Moves between objects:
state | n d u b g
fm | tz ch dr sf fs
mg | cf bq td ql lh
gr | gp dp jd ml mj
ql | mg zj bd nh sd
fg | qn jf gl gz zt
zm | ft jl rr bn rg
fp | rr tq fg jf qd
bq | lc cn ql zj td
gz | fg rg lb mr jq
dt | dp nf mz gp zh
jb | tt ls dt nf ml
br | nh mg lh td jg
mz | ml gp nb cl jl
tq | bn ft jf bs fg
pr | dh fm fs dr sl
nh | ql cf zz br pp
ch | gq zt sf sg dr
bn | zm hh fp tq qn
jq | zt lb tz gq dh
sm | ls fr nl tt gp
qn | rg fp qd fg zg
zh | jd mz jl nb zm
rg | jf rr mr qn lb
bs | tq zm rg rr gz
pp | sd zz jp jg ls
dr | pr sf pj qb cn
gl | qd gz jq lb sg
hh | jl mj tq ft fp
hp | hj pp ls jp jb
zt | zg gl sg jq sf
cn | sl pj zj zq ql
bd | td nh pp zz hp
tt | sm gj dp jb gr
zz | bd br jg lh jp
cl | mz gr mj jd hh
qb | dr dh qp qs zq
td | br ql sd bd hj
nf | jb sm gp nl mz
gq | jq zg fm ch pr
qp | pj qs lc sl cf
jp | hp jg sm fr nf
jg | pp lh fr hj sm
jf | fp bs gz rg gl
fs | qs dr cn pj bq
zj | bq zq nh cf bd
dp | nl jb ml dt jd
lb | gl mr gq zg tz
pj | fs qb zq qp zj
ml | gr dt zh mz pb
zg | lb qd ch zt fm
sf | fm sg qb dh pj
zq | cn qp cf lc nh
tz | sg gq pr fm qs
ft | hh pb bs zm jf
cf | zj lc br mg zz
sg | ch jq dh tz qb
nl | nf tt gr dp cl
qd | mr fg zt gl ch
jd | cl ml pb zh ft
mr | gz qn zg qd gq
lh | zz td hj sd fr
fr | jp hj tt gj nl
hj | jg sd gj hp tt
ls | gj jp nf sm dt
lc | zq sl mg bq br
rr | bs bn qn fp mr
pb | mj zh zm jl bs
qs | qb pr sl fs lc
jl | pb nb bn hh rr
dh | sf tz qs pr qp
gj | fr hp jb ls dp
nb | zh cl hh mj bn
sl | qp fs bq cn mg
gp | dt nl cl gr nb
mj | nb jd ft pb tq
sd | lh bd hp pp gj

In the rows, 68 stands for zero.

The rows follow the links: the fewer symbols apart two objects are, the more alike their rows tend to be.

Each row is also shifted at random along 4 hidden directions that mean nothing.

Each row, then its object:
(47, 72, 51, 48, 79, 60, 86, 76, 66, 41, 80, 77, 52, 87, 82, 55, 81, 80, 65, 80, 74, 72, 56, 78, 62, 62, 68, 79, 60, 71, 63, 54, 63, 70, 82, 67, 79, 58, 71): lh
(88, 70, 78, 66, 57, 72, 64, 80, 65, 61, 84, 65, 76, 56, 57, 58, 87, 71, 73, 74, 80, 75, 81, 52, 66, 59, 53, 67, 86, 61, 54, 49, 67, 56, 55, 66, 83, 72, 72): gr
(60, 67, 71, 60, 68, 81, 58, 73, 56, 75, 69, 75, 79, 67, 55, 59, 82, 68, 76, 72, 71, 69, 63, 53, 86, 66, 70, 52, 85, 53, 78, 63, 70, 66, 46, 70, 76, 76, 56): jl
(99, 74, 82, 86, 41, 68, 76, 54, 70, 72, 55, 65, 67, 55, 62, 85, 51, 63, 66, 57, 58, 57, 81, 77, 58, 76, 61, 59, 55, 62, 74, 78, 62, 60, 77, 56, 51, 64, 77): dr
(86, 68, 75, 69, 61, 71, 63, 81, 68, 58, 85, 63, 73, 58, 63, 56, 86, 71, 68, 76, 82, 75, 81, 56, 66, 58, 51, 72, 83, 66, 54, 48, 68, 53, 60, 62, 84, 71, 75): dp
(48, 64, 59, 50, 92, 57, 87, 74, 65, 52, 71, 72, 49, 88, 81, 59, 65, 72, 75, 76, 68, 64, 52, 84, 67, 64, 77, 70, 54, 69, 63, 68, 70, 77, 86, 84, 74, 59, 57): br
(88, 73, 72, 55, 64, 59, 91, 63, 62, 50, 66, 74, 55, 81, 67, 70, 68, 74, 77, 68, 61, 61, 61, 84, 61, 67, 72, 60, 54, 58, 63, 67, 61, 71, 83, 73, 64, 60, 65): bq
(49, 76, 67, 76, 71, 75, 67, 49, 68, 64, 58, 61, 65, 56, 75, 80, 66, 62, 62, 60, 50, 72, 78, 79, 71, 77, 56, 71, 56, 71, 69, 83, 60, 55, 69, 62, 49, 66, 69): sg
(93, 75, 47, 50, 86, 82, 49, 58, 60, 66, 58, 79, 75, 75, 72, 67, 93, 71, 63, 64, 53, 84, 54, 63, 91, 73, 73, 69, 78, 67, 85, 76, 60, 67, 45, 67, 59, 75, 61): rg
(78, 64, 60, 43, 109, 60, 50, 61, 69, 73, 69, 64, 79, 83, 62, 67, 95, 73, 79, 61, 51, 79, 49, 55, 78, 65, 77, 80, 78, 75, 41, 80, 69, 83, 47, 100, 62, 81, 55): fp
(78, 66, 79, 68, 58, 80, 59, 77, 60, 76, 74, 70, 78, 59, 53, 60, 77, 66, 74, 73, 78, 68, 72, 52, 78, 66, 64, 52, 86, 55, 74, 58, 70, 61, 49, 68, 78, 75, 64): zh
(80, 68, 52, 75, 46, 69, 73, 82, 71, 63, 68, 81, 59, 71, 81, 60, 51, 71, 48, 76, 87, 68, 66, 73, 61, 66, 73, 69, 67, 72, 98, 51, 70, 69, 80, 41, 84, 60, 82): jg
(91, 66, 68, 74, 62, 69, 64, 85, 73, 63, 85, 64, 70, 58, 69, 57, 75, 70, 61, 77, 86, 73, 79, 57, 62, 60, 56, 77, 79, 74, 61, 48, 71, 59, 66, 59, 86, 67, 79): tt
(81, 65, 83, 60, 61, 58, 56, 73, 71, 76, 75, 64, 86, 69, 44, 67, 87, 77, 83, 64, 73, 70, 65, 44, 63, 59, 70, 67, 86, 62, 40, 60, 71, 80, 50, 82, 74, 80, 72): pb
(92, 72, 55, 56, 62, 61, 83, 74, 67, 48, 71, 80, 57, 84, 76, 61, 70, 80, 63, 77, 75, 68, 57, 77, 61, 64, 73, 71, 62, 67, 74, 56, 62, 72, 83, 59, 76, 58, 73): bd
(54, 66, 75, 65, 55, 51, 91, 66, 69, 61, 63, 69, 57, 81, 65, 72, 53, 75, 77, 67, 67, 53, 61, 81, 53, 67, 76, 62, 52, 63, 62, 70, 65, 81, 89, 71, 64, 59, 68): zj
(88, 65, 73, 74, 98, 80, 69, 52, 62, 74, 58, 56, 61, 58, 79, 73, 60, 49, 71, 62, 46, 64, 75, 82, 81, 78, 60, 65, 53, 69, 66, 91, 69, 54, 70, 84, 51, 66, 49): sf
(69, 65, 76, 62, 71, 79, 59, 76, 59, 73, 75, 66, 77, 61, 55, 58, 82, 64, 78, 72, 75, 69, 68, 51, 82, 65, 65, 55, 85, 56, 66, 62, 72, 63, 49, 77, 78, 76, 59): nb
(38, 52, 84, 88, 57, 55, 61, 84, 83, 85, 81, 52, 75, 55, 58, 63, 53, 61, 68, 71, 89, 60, 81, 51, 49, 59, 65, 77, 76, 80, 46, 55, 83, 73, 73, 71, 83, 72, 79): nl
(34, 75, 52, 51, 68, 66, 90, 74, 61, 42, 71, 83, 50, 84, 82, 59, 68, 76, 65, 79, 71, 67, 57, 84, 69, 67, 71, 65, 57, 63, 86, 59, 62, 69, 84, 58, 76, 55, 67): td
(56, 70, 61, 56, 77, 82, 54, 67, 57, 75, 64, 78, 78, 74, 63, 63, 82, 69, 72, 68, 66, 74, 54, 57, 90, 71, 77, 55, 83, 58, 87, 69, 68, 69, 46, 69, 68, 77, 55): bn
(96, 71, 80, 57, 71, 71, 61, 78, 62, 62, 84, 63, 77, 62, 53, 56, 97, 71, 81, 73, 76, 75, 74, 49, 74, 59, 55, 64, 87, 58, 46, 55, 68, 59, 51, 78, 80, 77, 63): cl
(64, 68, 77, 82, 64, 74, 76, 55, 67, 74, 55, 60, 62, 56, 71, 81, 48, 55, 68, 60, 56, 59, 80, 82, 68, 76, 63, 60, 53, 65, 75, 84, 65, 57, 78, 67, 51, 64, 64): pr
(100, 49, 62, 76, 86, 63, 62, 85, 77, 79, 77, 58, 65, 67, 79, 53, 52, 61, 59, 77, 85, 69, 67, 64, 65, 62, 72, 81, 72, 85, 63, 59, 83, 72, 74, 76, 86, 68, 67): fr
(78, 77, 55, 65, 88, 82, 57, 50, 63, 64, 58, 67, 69, 63, 79, 75, 79, 62, 58, 61, 47, 82, 70, 75, 82, 75, 59, 75, 64, 72, 74, 83, 58, 55, 58, 65, 51, 71, 63): zt
(37, 72, 73, 58, 51, 63, 58, 70, 67, 71, 71, 74, 83, 72, 47, 67, 86, 81, 76, 65, 71, 72, 61, 50, 67, 64, 73, 63, 84, 59, 60, 61, 64, 74, 53, 66, 69, 77, 73): ft

In each set, the symbols that take the first to the second take the third to the fourth, perhaps in another order. Give the fourth.
Answers are names.
A (71, 81, 63, 68, 73, 71, 63, 49, 68, 57, 61, 64, 69, 60, 74, 81, 82, 69, 61, 59, 47, 79, 76, 74, 69, 72, 55, 78, 62, 74, 60, 81, 54, 56, 65, 63, 49, 69, 73)
B (47, 67, 78, 84, 65, 73, 78, 55, 64, 76, 54, 60, 60, 56, 72, 80, 44, 54, 69, 61, 57, 54, 77, 84, 70, 76, 64, 57, 50, 63, 78, 83, 67, 58, 80, 68, 53, 62, 61)
C (67, 61, 56, 79, 70, 82, 65, 86, 65, 69, 77, 69, 61, 58, 83, 51, 57, 57, 53, 82, 89, 71, 74, 68, 76, 66, 63, 67, 75, 72, 94, 55, 76, 53, 71, 52, 88, 63, 66)
D gp

A (79, 73, 64, 67, 40, 58, 48, 59, 78, 78, 59, 77, 88, 75, 52, 83, 78, 84, 63, 55, 64, 76, 59, 48, 55, 67, 79, 77, 80, 75, 63, 69, 62, 87, 52, 55, 58, 76, 89)
B (65, 67, 64, 59, 69, 61, 50, 64, 72, 82, 62, 71, 83, 77, 56, 74, 81, 76, 71, 59, 62, 74, 55, 52, 68, 68, 81, 73, 81, 72, 60, 73, 69, 85, 51, 74, 61, 78, 69)
C (36, 63, 85, 73, 71, 54, 88, 60, 69, 70, 63, 56, 58, 71, 65, 76, 48, 64, 80, 63, 59, 50, 71, 83, 57, 69, 70, 62, 47, 65, 51, 81, 70, 76, 88, 85, 57, 61, 61)
D fs

A (77, 68, 71, 55, 69, 64, 52, 67, 68, 76, 70, 70, 84, 74, 49, 68, 87, 78, 78, 64, 68, 72, 57, 48, 71, 65, 75, 67, 86, 63, 56, 67, 70, 80, 47, 79, 69, 79, 65)
B (37, 65, 65, 63, 67, 62, 52, 65, 72, 85, 62, 73, 82, 76, 56, 73, 73, 74, 72, 60, 65, 69, 54, 52, 69, 69, 82, 69, 78, 71, 63, 72, 70, 85, 53, 75, 64, 77, 68)
C (40, 72, 70, 81, 69, 87, 78, 55, 58, 69, 54, 66, 56, 53, 79, 77, 50, 51, 65, 65, 53, 62, 80, 89, 82, 80, 59, 53, 50, 61, 95, 85, 64, 47, 73, 58, 52, 62, 58)
D qb

A (64, 70, 75, 65, 55, 84, 61, 78, 54, 66, 74, 73, 76, 58, 57, 59, 82, 67, 73, 74, 78, 71, 73, 55, 82, 66, 62, 50, 86, 50, 83, 55, 67, 56, 50, 60, 79, 73, 64)
B (62, 71, 63, 60, 63, 78, 53, 68, 59, 77, 62, 80, 81, 71, 58, 68, 80, 72, 71, 65, 68, 73, 58, 55, 85, 70, 77, 56, 84, 57, 87, 68, 68, 73, 46, 63, 68, 76, 63)
C (81, 66, 61, 76, 88, 75, 55, 52, 70, 81, 55, 59, 71, 59, 77, 79, 62, 57, 59, 57, 50, 73, 72, 74, 76, 78, 66, 75, 61, 79, 70, 89, 66, 64, 63, 72, 49, 71, 63)
D pr

A (29, 79, 55, 54, 61, 75, 56, 62, 60, 64, 62, 84, 76, 75, 63, 69, 89, 78, 65, 67, 62, 79, 57, 59, 80, 70, 75, 63, 80, 60, 85, 66, 59, 69, 47, 57, 63, 74, 67)
B (48, 79, 55, 44, 78, 83, 58, 65, 54, 57, 69, 83, 75, 76, 64, 63, 100, 77, 72, 71, 59, 82, 53, 60, 91, 69, 70, 59, 83, 55, 83, 67, 59, 65, 42, 67, 67, 75, 57)
C (62, 75, 77, 65, 32, 64, 56, 70, 68, 71, 71, 76, 88, 69, 42, 72, 83, 82, 73, 64, 75, 70, 65, 46, 62, 64, 72, 60, 87, 59, 64, 56, 62, 77, 50, 57, 68, 77, 81)
D pb

A (80, 66, 49, 44, 102, 63, 79, 78, 66, 44, 81, 69, 52, 87, 87, 49, 82, 73, 66, 81, 71, 76, 54, 78, 71, 62, 68, 81, 61, 74, 59, 58, 69, 68, 77, 79, 81, 61, 58)
B (70, 62, 60, 65, 64, 54, 82, 73, 71, 64, 68, 75, 57, 84, 76, 64, 50, 71, 67, 73, 76, 57, 56, 78, 57, 67, 81, 70, 57, 71, 75, 63, 72, 84, 86, 66, 74, 59, 71)
C (61, 82, 48, 70, 57, 85, 51, 53, 65, 68, 53, 83, 74, 64, 76, 79, 74, 69, 48, 61, 55, 80, 67, 70, 78, 77, 68, 67, 70, 69, 102, 75, 57, 59, 53, 40, 53, 71, 76)
D qn

A (86, 65, 65, 66, 61, 63, 47, 64, 75, 88, 59, 74, 87, 74, 54, 76, 70, 73, 69, 58, 65, 70, 55, 49, 68, 70, 84, 70, 80, 72, 68, 74, 70, 87, 47, 70, 59, 79, 72)
B (78, 75, 61, 82, 61, 76, 57, 50, 71, 75, 53, 65, 73, 56, 73, 82, 62, 62, 54, 56, 53, 74, 76, 72, 70, 76, 64, 72, 62, 76, 80, 83, 60, 61, 62, 54, 48, 70, 74)
C (71, 67, 84, 63, 80, 54, 87, 56, 68, 58, 69, 57, 59, 72, 65, 74, 67, 68, 85, 62, 53, 56, 72, 81, 57, 67, 62, 68, 49, 64, 38, 79, 65, 69, 82, 91, 55, 63, 60)
D td

A (48, 75, 75, 66, 62, 71, 90, 59, 57, 55, 62, 70, 54, 68, 72, 73, 59, 66, 75, 67, 59, 57, 72, 88, 71, 73, 63, 53, 50, 53, 76, 75, 60, 58, 82, 66, 58, 59, 61)
B (92, 67, 64, 53, 79, 59, 89, 67, 63, 55, 68, 72, 53, 85, 75, 64, 65, 71, 77, 72, 64, 59, 55, 84, 67, 67, 76, 62, 54, 64, 66, 70, 67, 75, 84, 80, 71, 60, 58)
C (64, 61, 79, 75, 54, 75, 56, 77, 63, 86, 66, 70, 82, 60, 52, 64, 67, 64, 75, 69, 79, 63, 68, 50, 76, 68, 72, 51, 85, 56, 79, 63, 76, 69, 51, 66, 75, 76, 64)
D bs

A (57, 57, 55, 64, 84, 57, 76, 79, 73, 65, 72, 68, 55, 83, 82, 58, 55, 69, 62, 76, 79, 65, 58, 75, 62, 63, 79, 78, 59, 79, 67, 62, 78, 79, 85, 75, 80, 61, 65)
B (54, 61, 57, 72, 68, 58, 73, 83, 77, 66, 75, 68, 60, 74, 78, 60, 55, 71, 57, 76, 84, 68, 64, 70, 56, 62, 73, 81, 65, 82, 69, 55, 75, 74, 81, 62, 83, 61, 76)
C (62, 73, 48, 56, 87, 80, 49, 57, 62, 73, 59, 77, 73, 74, 75, 70, 81, 68, 60, 64, 54, 82, 55, 64, 88, 75, 76, 68, 75, 70, 86, 79, 65, 69, 48, 68, 58, 75, 60)
D mr

A (82, 77, 57, 62, 40, 70, 88, 71, 60, 48, 64, 89, 54, 80, 75, 68, 60, 77, 61, 76, 75, 62, 60, 83, 64, 71, 73, 55, 59, 56, 100, 55, 60, 68, 82, 40, 72, 57, 76)
B (66, 71, 74, 66, 39, 50, 90, 65, 70, 56, 64, 74, 60, 80, 62, 75, 56, 80, 73, 65, 69, 53, 63, 78, 46, 66, 74, 63, 54, 60, 64, 64, 62, 81, 90, 62, 64, 58, 78)
C (57, 63, 73, 68, 76, 71, 90, 61, 57, 67, 58, 67, 52, 70, 75, 70, 47, 57, 77, 68, 60, 54, 65, 89, 75, 74, 71, 51, 47, 57, 81, 80, 70, 66, 84, 77, 61, 59, 51)
D fs

A (72, 62, 58, 60, 77, 56, 81, 75, 70, 62, 70, 73, 55, 84, 79, 61, 55, 72, 67, 76, 74, 62, 55, 78, 62, 65, 81, 72, 58, 73, 72, 64, 73, 80, 84, 71, 76, 59, 66)
B (86, 60, 51, 64, 80, 70, 77, 78, 65, 67, 66, 75, 53, 81, 84, 58, 49, 64, 62, 77, 77, 63, 54, 80, 74, 70, 82, 66, 60, 69, 91, 62, 75, 73, 82, 67, 78, 61, 60)
C (32, 68, 62, 71, 50, 54, 73, 83, 80, 53, 82, 70, 64, 74, 73, 62, 69, 80, 56, 75, 87, 71, 74, 64, 44, 58, 64, 87, 69, 80, 55, 45, 66, 71, 83, 52, 85, 61, 93)
D fr

A (89, 67, 63, 47, 87, 55, 89, 68, 64, 49, 72, 71, 52, 89, 75, 62, 72, 75, 78, 72, 64, 63, 54, 81, 64, 64, 73, 70, 55, 65, 53, 68, 66, 76, 84, 85, 69, 59, 59)
B (112, 71, 72, 65, 48, 59, 87, 65, 65, 60, 62, 76, 59, 79, 64, 74, 57, 74, 72, 68, 68, 56, 62, 79, 58, 68, 75, 58, 56, 59, 75, 67, 64, 76, 83, 62, 64, 60, 71)
C (57, 67, 57, 62, 79, 70, 71, 83, 69, 49, 88, 67, 60, 67, 83, 52, 80, 71, 59, 80, 82, 78, 72, 66, 67, 60, 58, 81, 72, 74, 63, 47, 69, 56, 72, 62, 88, 63, 71)
D hp

A (66, 59, 82, 73, 56, 48, 87, 66, 73, 75, 60, 62, 59, 79, 61, 77, 41, 69, 78, 65, 69, 47, 62, 78, 49, 67, 81, 63, 51, 67, 56, 74, 73, 87, 91, 78, 61, 60, 70)
B (71, 65, 58, 52, 81, 57, 84, 75, 68, 52, 73, 74, 53, 87, 78, 60, 66, 75, 70, 76, 71, 64, 53, 81, 63, 64, 76, 73, 56, 70, 65, 63, 68, 78, 84, 76, 75, 59, 64)
C (53, 77, 68, 80, 65, 83, 71, 52, 62, 64, 55, 67, 60, 53, 78, 78, 61, 58, 61, 63, 52, 68, 82, 84, 76, 78, 55, 60, 55, 63, 86, 81, 56, 49, 71, 56, 51, 63, 68)
D fs

A (102, 70, 68, 51, 79, 64, 90, 64, 59, 49, 68, 73, 54, 82, 72, 64, 70, 73, 78, 72, 60, 61, 59, 84, 71, 68, 71, 60, 54, 58, 67, 70, 62, 69, 81, 78, 65, 59, 57)
B (39, 69, 53, 52, 81, 58, 85, 76, 67, 45, 74, 77, 50, 88, 83, 57, 69, 75, 64, 78, 72, 68, 56, 80, 61, 63, 74, 76, 58, 70, 66, 58, 66, 74, 86, 70, 78, 56, 67)
C (53, 73, 54, 75, 57, 70, 49, 55, 74, 79, 54, 74, 80, 67, 68, 80, 67, 71, 54, 58, 59, 77, 64, 63, 69, 74, 74, 75, 70, 77, 80, 77, 62, 75, 57, 53, 52, 73, 79)
D ch

A (99, 64, 69, 56, 89, 63, 88, 66, 61, 62, 65, 68, 52, 82, 73, 64, 59, 65, 79, 70, 62, 56, 56, 84, 73, 70, 75, 59, 53, 60, 67, 77, 72, 72, 83, 87, 67, 61, 50)
B (71, 68, 58, 64, 59, 50, 77, 80, 78, 54, 78, 72, 59, 81, 75, 61, 65, 79, 59, 74, 82, 69, 63, 69, 47, 60, 73, 84, 63, 78, 59, 51, 67, 79, 85, 59, 79, 61, 84)
C (98, 72, 88, 81, 22, 52, 84, 60, 74, 69, 59, 70, 66, 68, 53, 86, 47, 76, 73, 58, 67, 50, 74, 74, 41, 69, 71, 59, 55, 60, 62, 70, 61, 77, 85, 54, 56, 62, 85)
D td

A (74, 78, 71, 77, 61, 78, 71, 52, 64, 63, 58, 66, 62, 55, 72, 79, 64, 61, 64, 61, 52, 67, 80, 80, 69, 76, 57, 64, 55, 64, 76, 80, 58, 53, 72, 57, 50, 63, 69)
B (84, 66, 68, 58, 74, 61, 88, 67, 63, 58, 65, 73, 53, 82, 72, 64, 59, 70, 75, 72, 65, 57, 57, 84, 67, 68, 76, 58, 53, 61, 70, 70, 67, 74, 84, 77, 68, 60, 58)
C (79, 70, 80, 72, 47, 59, 88, 63, 66, 62, 60, 71, 58, 72, 64, 76, 51, 71, 75, 65, 65, 51, 68, 81, 55, 72, 72, 56, 52, 59, 71, 70, 64, 73, 87, 64, 60, 59, 70)
D jg

A (93, 65, 64, 61, 59, 55, 84, 71, 70, 61, 66, 75, 58, 83, 70, 67, 54, 74, 70, 71, 73, 58, 57, 78, 57, 67, 81, 67, 56, 67, 69, 65, 68, 83, 85, 68, 70, 59, 72)
B (92, 71, 58, 55, 64, 58, 84, 73, 68, 50, 70, 79, 56, 86, 75, 64, 67, 78, 66, 73, 72, 65, 58, 78, 59, 64, 75, 70, 59, 66, 71, 59, 64, 77, 83, 63, 73, 59, 72)
C (61, 67, 68, 75, 60, 77, 65, 84, 65, 60, 82, 68, 69, 56, 71, 54, 75, 64, 61, 78, 85, 75, 81, 60, 69, 62, 54, 68, 80, 66, 73, 47, 69, 52, 65, 54, 87, 66, 73)
D dp

A (40, 73, 80, 62, 72, 60, 90, 56, 63, 54, 66, 61, 55, 70, 68, 74, 67, 67, 80, 64, 55, 58, 73, 84, 62, 69, 60, 64, 48, 61, 48, 76, 61, 65, 85, 82, 57, 61, 62)
B (105, 69, 74, 64, 56, 62, 87, 62, 63, 59, 61, 73, 58, 75, 66, 73, 58, 72, 75, 68, 63, 54, 64, 81, 63, 70, 72, 55, 54, 57, 73, 71, 63, 71, 83, 66, 63, 59, 66)
C (83, 54, 71, 69, 99, 94, 59, 81, 52, 84, 74, 61, 68, 54, 71, 48, 67, 45, 75, 78, 77, 68, 70, 63, 102, 70, 64, 48, 82, 57, 87, 68, 83, 51, 50, 83, 84, 74, 39)
D mj

A (59, 66, 56, 75, 52, 66, 71, 85, 74, 59, 77, 74, 62, 67, 79, 57, 60, 71, 52, 78, 88, 72, 72, 69, 59, 62, 65, 76, 72, 76, 81, 48, 69, 65, 77, 46, 85, 60, 84)
B (70, 72, 54, 60, 71, 70, 70, 83, 67, 43, 85, 72, 61, 69, 82, 52, 82, 73, 57, 81, 82, 79, 72, 68, 66, 59, 57, 81, 73, 73, 68, 46, 65, 56, 73, 57, 87, 63, 74)
C (73, 71, 65, 71, 92, 75, 61, 51, 69, 71, 61, 59, 66, 60, 77, 77, 72, 58, 64, 59, 48, 73, 75, 76, 74, 75, 60, 75, 57, 75, 62, 87, 62, 57, 65, 77, 48, 69, 61)
D sg

